Q_52: [137  92 161 109 180 161]
Q_117: [123 161 166 116 147 178]
Q_713: [180 161 161 109 137  93]
tail: [123 161 166 116 147] : [178]
perm: [109 137  93 180 161 161] : Q_713
perm: [ 93 137 109 161 161 180] : Q_713
perm: [161 180 109 161  92 137] : Q_52

Q_10: [ 97 172 160 118 163 141  98]
Q_670: [126 109 165 125 120 120 127]
Q_74: [ 95 172 126 144 170 141 132]
Q_537: [125 131 123 108 161 123 155]
Q_779: [147 132 148  84 140 160 131]
Q_526: [ 92 131 123 108 161 123 155]
Q_71: [163  98 160  97 171 141 118]
perm: [118 163 171 160  97  98 141] : Q_71
perm: [109 120 120 125 126 127 165] : Q_670
then: [172 126 144 170 141] : [132]
miss Q_779: [147 132 148 160  84 140] : [131]
miss Q_537: [123 125 123 131 108 155] : [161]
tail: [171 141] : [118]

Q_15: [103 145 111 143 140 115 159 128 156 123 129 153 152 153 165 138 124  95
 161 116 101 149  97  89 167 124 124 167 127 168 104 134  94  93 151  91]
Q_236: [114  96 130 122  92 152  88  99 121 123 102  97 130 136 167 133 108  89
 109 122 138 167 136  94  88  91 143 141 135 135  91 103 160 108 147 102]
Q_334: [168 109 126  97 148  96 167 155 144 114 105  88 103  88 107 160 165 141
 168 151 151 110 132 138 144  99 158  91  98 120 141  90  88 128  90 169]
Q_269: [ 99 148 142 112 168  98 165 166 116 158  86 126 120 138 126 166 165  94
  93 115 133 132  90 133 111 104 111 124 113 134 107 145 108  89 152 161]
Q_82: [129 162 108  89  95 106 131 160 143 117 109 160 133 156 123  91 154 120
 165 125 118 136 137 148 105 139 122 155 151 109  89  87 127 136 138  92]
Q_542: [124 116  91 131 124 162  92 164 130 124 134 113 160 118 136  94 142 105
  99 128 159 158 162 148 105 155 160 164 118 116  87 141 136 163 163  98]
Q_862: [ 96 130 122  92 152  87  99 121 123 102  97 130 141 107 108 104  93 166
 144 132 120 113 112 113 100 120  93 142 143 108 168 154 110 131  98 160]
Q_914: [ 90 107 111 118 109 145 124 133 119  98 148 100 136 103 162 118 148 136
  88 148 112 163 160 122 115  93 110 117 115 114 122 147 144  97  96 139]
Q_4: [131 160  90 150 112 117 158 103 158 101 135 155 126 142 130 117 101 162
 103 108 138 142 126  91  91 114 169 128 132 135 108 168 145 158 109 122]
miss Q_236: [133  94 109 130  96 143 160 130 135 102 141 114  88 102 122  99  89 135
 167  91 138 121  92 108  97 136 103 167 136 122  88 152  91 147 108] : [123]
then: [125 118 136 137 148] : [105]
then: [ 96 130 122  92 152  88  99 121 123 102  97 130] : [136]

Q_803: [123 132 149 130 139 145 102 133 162 120 131 133 121 125]
Q_769: [130  84 116 108 152 111 115 125 156 139 133 150 133 125]
Q_777: [ 96 117 125 131 158 146 107 127 144 110 166 145 133 131]
Q_728: [119 120 124 135 164 147 121 141 128 137 150 147 145 122]
Q_477: [132 102 123 131 162 130 121 139 133 145 148 133 125 120]
Q_289: [110  97 116 130 158 120 103 116 161 122 164 146 121 117]
Q_696: [129 138 109 154 156 129 126 110 147 133 146 145 148  90]
Q_291: [112 136 117 154 149 132 115 116 142 126 159 133 126 103]
Q_447: [111 132 118 145 131 119 112 105 150 114 153 126 114 109]
Q_780: [119 127 102 128 149 121 122 112 143 110 124 145 116 100]
miss Q_289: [158 110 122 103  97 116 117 130 146 121 164 116 161] : [120]
tail: [133 126] : [103]
miss Q_696: [156 126 133 148 145 146  90 154 110 138 147 129 129] : [109]
perm: [102 120 121 123 125 130 131 132 133 133 139 145 148 162] : Q_477
then: [133 145 148 133 125] : [120]
tail: [144 110] : [166 145 133 131]
miss Q_289: [ 97 110 158 164 120 117 116 116 146 103 161 130 121] : [122]

Q_408: [103 168 141 149 147 159 131  95 101 114]
Q_446: [163 133  96 151 154 148 167 124 118 101]
Q_219: [159 121 110 121 118 161  87  94  88 134]
Q_753: [134 104 120 149 127 138 125  89 109  87]
Q_852: [155 127 127 131 133 137 170  85 126  88]
Q_813: [152  89  96 169 133 160 162 111 168 139]
Q_737: [129  82 122 124 125 104 100 136  84 112]
Q_754: [119 112 175 152 145 118 171 119 170  85]
Q_789: [125 127 131 115 152 175 113 125 128  88]
then: [127 127 131] : [133]
miss Q_219: [159 121  87 161 118 110  94 121 134] : [88]
succ: [82] : [122]
tail: [163 133  96] : [151 154 148 167 124 118 101]

Q_824: [123 115 118 120 131  98 120 122 111 121 110 116 117]
Q_628: [139 131 139 137 146 136 139 140 127 139 138 134 135]
Q_986: [ 97 170 110 120 122  99 121 116 118 131  98 120 163]
Q_751: [138 137 139 139 139 140 135 138 127 131 136 146 134]
Q_910: [ 97 170 115  94 139 126 108 109 113 120 156 164 163]
Q_410: [115 123 114 110 120  87 111 113  99 113  99 109 106]
Q_242: [104 110  96 106 108 135  98  96 153  92 105 110 121]
Q_705: [107 119  97 109 114  96  98  96 161  95 110 118 127]
Q_601: [123 115 126 120 131  98 120 122  99 121 110 116 117]
then: [122 111] : [121]
then: [126 120 131  98 120 122  99 121 110 116] : [117]
perm: [127 139 138 134 135 139 131 139 137 146 136 139 140] : Q_628
asked: [115 123 114 110 120  87 111 113  99 113  99 109 106] : Q_410
miss Q_705: [110 127 107 109  98  96 114 161 119 118  96  95] : [97]
asked: [104 110  96 106 108 135  98  96 153  92 105 110 121] : Q_242
succ: [95] : [110]

Q_717: [129 114 134 163 124]
Q_501: [113 134  87  94 117]
Q_958: [140 116 148 164 124]
Q_313: [116 140 135 163 131]
then: [116 140] : [135]
tail: [87 94] : [117]
tail: [134 163] : [124]
tail: [148 164] : [124]
tail: [116 148 164] : [124]
tail: [134  87] : [ 94 117]
perm: [116 131 135 140 163] : Q_313

Q_712: [135  82 156 124 152 110 146]
Q_375: [138  89 152 125 153 108 144]
Q_517: [136  87 154 127 157 109 133]
Q_609: [104 143 112 121  87 142 119]
Q_467: [152  88 147 124 106 131 141]
Q_341: [148 162 115 120 150 119 121]
Q_335: [142 169 114 129 137 123 114]
Q_791: [141 106 123 147 152 131  88]
succ: [135] : [82]
then: [148 162] : [115]
succ: [153] : [108]
miss Q_712: [146 152 156 124  82 110] : [135]
succ: [156] : [124]
perm: [141 131 106 124 147  88 152] : Q_467

Q_934: [155  92 127  81 138  81 124 107]
Q_77: [153 107  99 152 113 149 152 150]
Q_610: [131  98 107  99 146 111 110 143]
Q_152: [153 106 107  99 113 127 127 153]
then: [106 107  99 113] : [127]
succ: [124] : [107]
miss Q_934: [ 81  81 107 138 127  92 124] : [155]
tail: [153 107] : [ 99 152 113 149 152 150]
miss Q_77: [ 99 113 149 152 107 152 150] : [153]
succ: [149] : [152]
tail: [ 99 146 111] : [110 143]

